[[116 124 121 129 126 133 132 130]
 [137 126 136 121 116 132 118 146]
 [128 119 127 141 123 131 150 129]
 [130 121 139 128 117 131 115 131]
 [144 135 145 121 123 141 124 141]
 [120 118 134 130 126 130 134 116]
 [130 124 119 127 129 132 138 131]
 [126 122 130 129 123 121 131 128]
 [126 120 134 127 128 131 132 130]]
->
[[130 132 133 126 129 121 124 116]
 [146 118 132 116 121 136 126 137]
 [129 150 131 123 141 127 119 128]
 [131 115 131 117 128 139 121 130]
 [141 124 141 123 121 145 135 144]
 [116 134 130 126 130 134 118 120]
 [131 138 132 129 127 119 124 130]
 [128 131 121 123 129 130 122 126]
 [130 132 131 128 127 134 120 126]]

[[143 138  99 122 149 116 131 132 132]
 [128 115 136 136 133 131 149 110 106]
 [140 126 108 129 149 120 146 117 114]
 [129 135 144 123 126 116 123 139 142]
 [124 135 140 127 116 133 117 138 140]
 [129 142 126 123 121 129 111 144 148]
 [119 126 147 134 109 147 122 128 128]
 [138 130 126 123 146 105 139 129 129]
 [136 134 112 126 138 125 129 130 130]]
->
[[132 132 131 116 149 122  99 138 143]
 [106 110 149 131 133 136 136 115 128]
 [114 117 146 120 149 129 108 126 140]
 [142 139 123 116 126 123 144 135 129]
 [140 138 117 133 116 127 140 135 124]
 [148 144 111 129 121 123 126 142 129]
 [128 128 122 147 109 134 147 126 119]
 [129 129 139 105 146 123 126 130 138]
 [130 130 129 125 138 126 112 134 136]]

[[116 146 104 136 148 131 118]
 [124 125 102 150 131 113 128]
 [120 131 104 141 133 115 135]
 [112 137 132 117 146 134 125]]
->
[[118 131 148 136 104 146 116]
 [128 113 131 150 102 125 124]
 [135 115 133 141 104 131 120]
 [125 134 146 117 132 137 112]]

[[145 125 127 139 141 126 123 127 152 110 123 125 124 130 119 124]
 [124 136 127 131 129 141 130 126 117 130 137 152 111 121 139 128]]
->
[[124 119 130 124 125 123 110 152 127 123 126 141 139 127 125 145]
 [128 139 121 111 152 137 130 117 126 130 141 129 131 127 136 124]]

[[131 129 152 130 113 123 131 108 147]
 [139 138 132 115 137 144 114 119 134]
 [120 121 117 119 136 141 117 119 139]
 [146 147 113 135 129 119 137 121 139]
 [114 114 121 133 109 125 138 132 120]
 [120 120 131 125 133 130 123 119 138]
 [137 137 129 125 129 134 126 130 123]
 [127 128 110 139 116 115 143 107 147]]
->
[[147 108 131 123 113 130 152 129 131]
 [134 119 114 144 137 115 132 138 139]
 [139 119 117 141 136 119 117 121 120]
 [139 121 137 119 129 135 113 147 146]
 [120 132 138 125 109 133 121 114 114]
 [138 119 123 130 133 125 131 120 120]
 [123 130 126 134 129 125 129 137 137]
 [147 107 143 115 116 139 110 128 127]]

[[105 138 152 108 134 150 112 130]
 [120 139 116 126 140 119 123 141]
 [141 125 104 144 125 111 145 120]
 [136 135  99 141 132  99 149 131]
 [141 111 116 153 116 116 149 114]
 [111 155 133 104 142 134 107 144]
 [109 131 145 115 124 143 113 124]]
->
[[130 112 150 134 108 152 138 105]
 [141 123 119 140 126 116 139 120]
 [120 145 111 125 144 104 125 141]
 [131 149  99 132 141  99 135 136]
 [114 149 116 116 153 116 111 141]
 [144 107 134 142 104 133 155 111]
 [124 113 143 124 115 145 131 109]]

[[151 138 108]
 [135 133 118]]
->
[[108 138 151]
 [118 133 135]]

[[130 114 115 122 125 122 143 125]
 [128 150 114 129 106 142 144 128]
 [146 123 120 125 118 141 142 112]
 [108 125 140 131 147 108 109 146]
 [141 138 121 126 141 111 143 128]
 [129 133 150 134 136 106 148 125]
 [126 123 156 138 127 115 142 129]
 [110 141 121 131 132 124 128 103]
 [121 129 140 130 124 137 115 147]]
->
[[125 143 122 125 122 115 114 130]
 [128 144 142 106 129 114 150 128]
 [112 142 141 118 125 120 123 146]
 [146 109 108 147 131 140 125 108]
 [128 143 111 141 126 121 138 141]
 [125 148 106 136 134 150 133 129]
 [129 142 115 127 138 156 123 126]
 [103 128 124 132 131 121 141 110]
 [147 115 137 124 130 140 129 121]]
---
[[133 122 125 130 115 131 121 130 120 127 133 139 134 139 131 137]
 [149 124 115 134 124 134 130 131 129 133 148 132 139 136 137 117]
 [133 130 131 140 131 109 141 145 141 102 129 138 136 148 112 140]]
->
[[133 130 131 140 131 109 141 145 141 102 129 138 136 148 112 140]
 [133 122 125 130 115 131 121 130 120 127 133 139 134 139 131 137]
 [149 124 115 134 124 134 130 131 129 133 148 132 139 136 137 117]]

[[126 120 133 129 137 133 114 109 149 115 134 117]
 [143 117 130 113 158 131 140 120 145 128 134 132]
 [134 119 113 115 132 141 119 112 141 132 140 119]
 [141 118 108 126 128 142 118 114 142 127 138 113]]
->
[[141 118 108 126 128 142 118 114 142 127 138 113]
 [126 120 133 129 137 133 114 109 149 115 134 117]
 [143 117 130 113 158 131 140 120 145 128 134 132]
 [134 119 113 115 132 141 119 112 141 132 140 119]]

[[126 132 126 123 131 133 113 136 120 127 131 123]
 [142 120 130 140 141 155 136 123 125 145 127 116]
 [153 110 129 126 127 135 129 127 141 137 139 135]
 [144 112 127 124 117 117 135 126 147 125 143 143]
 [144 115 126 124 123 126 126 128 137 130 136 135]
 [129 128 118 131 134 131 125 124 121 119 134 120]
 [145 121 123 138 140 149 126 126 120 142 123 115]]
->
[[145 121 123 138 140 149 126 126 120 142 123 115]
 [126 132 126 123 131 133 113 136 120 127 131 123]
 [142 120 130 140 141 155 136 123 125 145 127 116]
 [153 110 129 126 127 135 129 127 141 137 139 135]
 [144 112 127 124 117 117 135 126 147 125 143 143]
 [144 115 126 124 123 126 126 128 137 130 136 135]
 [129 128 118 131 134 131 125 124 121 119 134 120]]

[[122 141 124 137 134 129 128 131 142]
 [115 124 152 120 117 136 118 130 130]
 [132 138 121 148 134 134 133 130 136]
 [127 134 117 131 138 125 125 132 129]
 [133 138 136 144 126 153 118 120 135]
 [142 113 113 118 122 113 142 121 113]
 [126 120 130 132 126 128 129 138 116]]
->
[[126 120 130 132 126 128 129 138 116]
 [122 141 124 137 134 129 128 131 142]
 [115 124 152 120 117 136 118 130 130]
 [132 138 121 148 134 134 133 130 136]
 [127 134 117 131 138 125 125 132 129]
 [133 138 136 144 126 153 118 120 135]
 [142 113 113 118 122 113 142 121 113]]

[[129 137 120 120 142 120 109 133]
 [137 120 127 152 128 112 133 126]
 [122 118 119 128 118 133 125 118]
 [123 135 138 125 141 123 136 115]
 [143 113 145 128 130 136 125 149]]
->
[[143 113 145 128 130 136 125 149]
 [129 137 120 120 142 120 109 133]
 [137 120 127 152 128 112 133 126]
 [122 118 119 128 118 133 125 118]
 [123 135 138 125 141 123 136 115]]

[[101 133 112 149 138 132 118 112 115 121 128 104]
 [131 121 146 133 113 112 131 107 124 104 118 110]
 [136 139 129 109 138 135 124 136 154 128 135 108]
 [107 130 148 125 117 113 154 104 110 130 148 132]]
->
[[107 130 148 125 117 113 154 104 110 130 148 132]
 [101 133 112 149 138 132 118 112 115 121 128 104]
 [131 121 146 133 113 112 131 107 124 104 118 110]
 [136 139 129 109 138 135 124 136 154 128 135 108]]

[[132 146]
 [148 139]
 [138 124]
 [127 139]
 [106 131]
 [130 117]]
->
[[130 117]
 [132 146]
 [148 139]
 [138 124]
 [127 139]
 [106 131]]

[[128 149 122 140 116 134 136 114 158 116]
 [118 121 139 141 128 128 135 149 121 158]]
->
[[118 121 139 141 128 128 135 149 121 158]
 [128 149 122 140 116 134 136 114 158 116]]
